Small tables with named rows and columns. After each table, cells are looked up by row and column.

mago:
cols = talafe, der, sogufa, fude, lituros, bepor, gevomal, teba
sas: [94, 109, 74, 191, 138, 116, 149, 120]
salan: [90, 163, 119, 92, 136, 118, 114, 96]
depilu: [128, 83, 49, 129, 126, 124, 113, 125]
fopidu: [149, 66, 103, 138, 193, 72, 66, 71]
kuz: [91, 92, 131, 111, 94, 89, 141, 75]
zutoz: [139, 79, 105, 139, 183, 77, 78, 74]
fekani: [92, 110, 88, 167, 129, 106, 123, 114]
tuzafe: [122, 94, 62, 102, 127, 81, 95, 113]
lufudo: [78, 121, 110, 158, 128, 115, 123, 113]

tuzafe, der => 94
lufudo, fude => 158
lufudo, teba => 113
fekani, talafe => 92
kuz, talafe => 91
lufudo, lituros => 128
fekani, fude => 167
fekani, der => 110
zutoz, lituros => 183
salan, fude => 92
kuz, bepor => 89
depilu, talafe => 128
sas, bepor => 116
kuz, lituros => 94
lufudo, sogufa => 110
tuzafe, bepor => 81
fopidu, gevomal => 66
kuz, teba => 75
zutoz, teba => 74
Which row has the largest teba? depilu

gulivir =
|  | segil | sibuned | sanu | nirobo | rulomu | bib |
|---|---|---|---|---|---|---|
| zerasu | 6416 | 1230 | 909 | 799 | 930 | 7018 |
| fer | 906 | 5914 | 7468 | 1334 | 825 | 714 |
| lut | 655 | 879 | 992 | 6865 | 6899 | 1097 |
| pel | 8725 | 4363 | 808 | 726 | 637 | 1860 |
| sirid | 906 | 4871 | 8322 | 1334 | 638 | 1097 |

segil of lut: 655
segil of fer: 906
nirobo of zerasu: 799
rulomu of pel: 637
rulomu of lut: 6899
bib of zerasu: 7018
sibuned of zerasu: 1230
sanu of lut: 992
rulomu of sirid: 638
segil of pel: 8725
sibuned of pel: 4363
sibuned of sirid: 4871
bib of lut: 1097
bib of pel: 1860
sanu of zerasu: 909
rulomu of zerasu: 930
sibuned of lut: 879
nirobo of pel: 726
Row with the largest segil: pel

sadelur:
	vosar	rumad	somil
tudebes	149	213	44
kefon	149	212	45
ret	148	210	48
gadebi	156	223	42
val	148	211	47
nuz	152	218	42
nabuli	154	220	41
mamo	150	214	44
tob	148	209	49
vug	148	208	50
kef	150	215	42
nukek	151	216	42
mib	160	226	43

mamo, somil => 44
nukek, rumad => 216
ret, vosar => 148
nabuli, somil => 41
vug, vosar => 148
vug, rumad => 208
tudebes, vosar => 149
nuz, rumad => 218
kefon, vosar => 149
val, somil => 47
tudebes, rumad => 213
val, vosar => 148
mib, vosar => 160
mib, somil => 43
kef, vosar => 150
kefon, somil => 45
gadebi, rumad => 223
mib, rumad => 226
mamo, rumad => 214

Table motilom
	murur	tekiv	minebeb	kib	taz	vimopal	fogina	rul	teg	biba
zab	3.1	4.6	1.9	2.3	-1.2	0.5	2.4	0.1	1.8	0.5
rovimub	2.7	2.4	0.5	1.5	1.4	0.9	0.7	1.2	2.1	1.0
fonivul	6.1	0.1	-1.0	-1.8	-0.9	2.7	0.3	0.8	1.3	1.7
febe	2.9	0.9	1.1	2.3	-0.5	1.9	3.8	2.0	3.6	-2.4
savok	1.2	4.6	4.8	3.5	-2.3	-0.1	5.2	0.2	1.1	0.7
mit	2.7	2.2	1.3	1.9	-0.6	-1.7	3.3	1.0	1.5	0.1
lef	3.5	4.8	3.6	2.2	-2.5	-1.5	0.9	-0.9	2.5	0.1
ziniso	1.5	1.4	0.8	1.8	-1.3	-1.4	2.9	1.8	2.7	-0.5
mima	3.8	3.8	0.5	-0.3	-0.9	1.0	4.2	-0.4	4.4	0.1
nul	1.4	2.5	1.2	2.7	-5.0	1.6	3.4	4.2	2.4	1.3
tafoso	-4.0	1.9	2.9	-0.6	3.5	2.0	4.2	5.2	-1.4	0.0
bakegun	2.7	2.0	2.1	1.1	-3.0	1.7	3.3	-0.2	3.6	1.6
gomitib	7.8	1.8	3.0	6.2	-3.5	-1.1	-5.1	-6.4	-1.3	4.2

zab, murur => 3.1
mit, vimopal => -1.7
tafoso, rul => 5.2
ziniso, tekiv => 1.4
mima, teg => 4.4
mima, rul => -0.4
nul, murur => 1.4
nul, tekiv => 2.5
lef, minebeb => 3.6
fonivul, rul => 0.8
nul, teg => 2.4
Which row has the largest rul? tafoso

Table tis
|  | dup | sufaviz | raz | zupebo | luta | tes | gul | ziv | kobag |
|---|---|---|---|---|---|---|---|---|---|
| lep | 41545 | 35185 | 50050 | -28410 | -22443 | -61547 | 25165 | -10414 | -26616 |
| tadus | 40576 | 40979 | 44689 | -58428 | -50086 | -39510 | 11311 | -14337 | -26630 |
| filari | -5521 | -11894 | 8212 | -12876 | -14417 | -31829 | 1138 | -1930 | -34984 |
| tifotog | 7792 | 8371 | -7761 | -17047 | -14706 | -42280 | 5498 | -40874 | 891 |
| dila | 20179 | 20489 | 19615 | -37725 | -44957 | -32988 | 4760 | -17081 | -10966 |
| tiz | -39307 | -37526 | -20284 | -8965 | -492 | -3061 | -26110 | 3714 | -32438 |
| suf | -13760 | -16973 | -21608 | -5419 | -2890 | -9904 | -19048 | -25092 | -12387 |
| faba | -48323 | -56593 | -33458 | 6456 | 8065 | 15307 | -43446 | -2007 | -26269 |
| zek | 1373 | -325 | -15793 | -20389 | -18543 | -21611 | -9293 | -20701 | -13409 |
| gel | -45239 | -50088 | -35806 | 22066 | 21178 | 11192 | -39717 | 2138 | -30286 |

What is the luta of tifotog in tis? -14706
What is the sufaviz of faba in tis? -56593
What is the gul of gel in tis? -39717
What is the raz of tadus in tis? 44689
What is the zupebo of faba in tis? 6456
What is the tes of tiz in tis? -3061
What is the dup of gel in tis? -45239
What is the sufaviz of lep in tis? 35185
What is the kobag of zek in tis? -13409
What is the luta of tadus in tis? -50086
What is the kobag of faba in tis? -26269
What is the raz of dila in tis? 19615
Which row has the largest zupebo? gel

latazo =
,kir,nipi,foruv
forumi,3698,3711,-3629
nuri,-1628,2895,3425
lofov,2596,9636,-3398
ligero,2164,-2249,-6988
metif,6200,-523,-255
tasibat,-3,-1994,-2562
ruz,-2883,3309,6244
bapofi,770,1082,2932
mobevik,-1071,715,3886
tus,-5354,-2477,1383
mulibe,486,1329,4799
rogine,3411,-4206,1723
minosef,-6090,-4527,-3372

What is the kir of mobevik in latazo?
-1071
What is the foruv of lofov in latazo?
-3398
What is the nipi of bapofi in latazo?
1082
What is the kir of tus in latazo?
-5354
What is the nipi of ligero in latazo?
-2249
What is the nipi of rogine in latazo?
-4206
What is the foruv of ruz in latazo?
6244
What is the nipi of lofov in latazo?
9636
What is the foruv of mobevik in latazo?
3886
What is the foruv of tasibat in latazo?
-2562
What is the nipi of forumi in latazo?
3711
What is the foruv of mulibe in latazo?
4799
What is the foruv of metif in latazo?
-255
What is the nipi of mulibe in latazo?
1329
What is the nipi of minosef in latazo?
-4527
What is the kir of tasibat in latazo?
-3
What is the nipi of metif in latazo?
-523
What is the kir of rogine in latazo?
3411
What is the kir of minosef in latazo?
-6090
What is the nipi of mobevik in latazo?
715
Row with the largest foruv: ruz

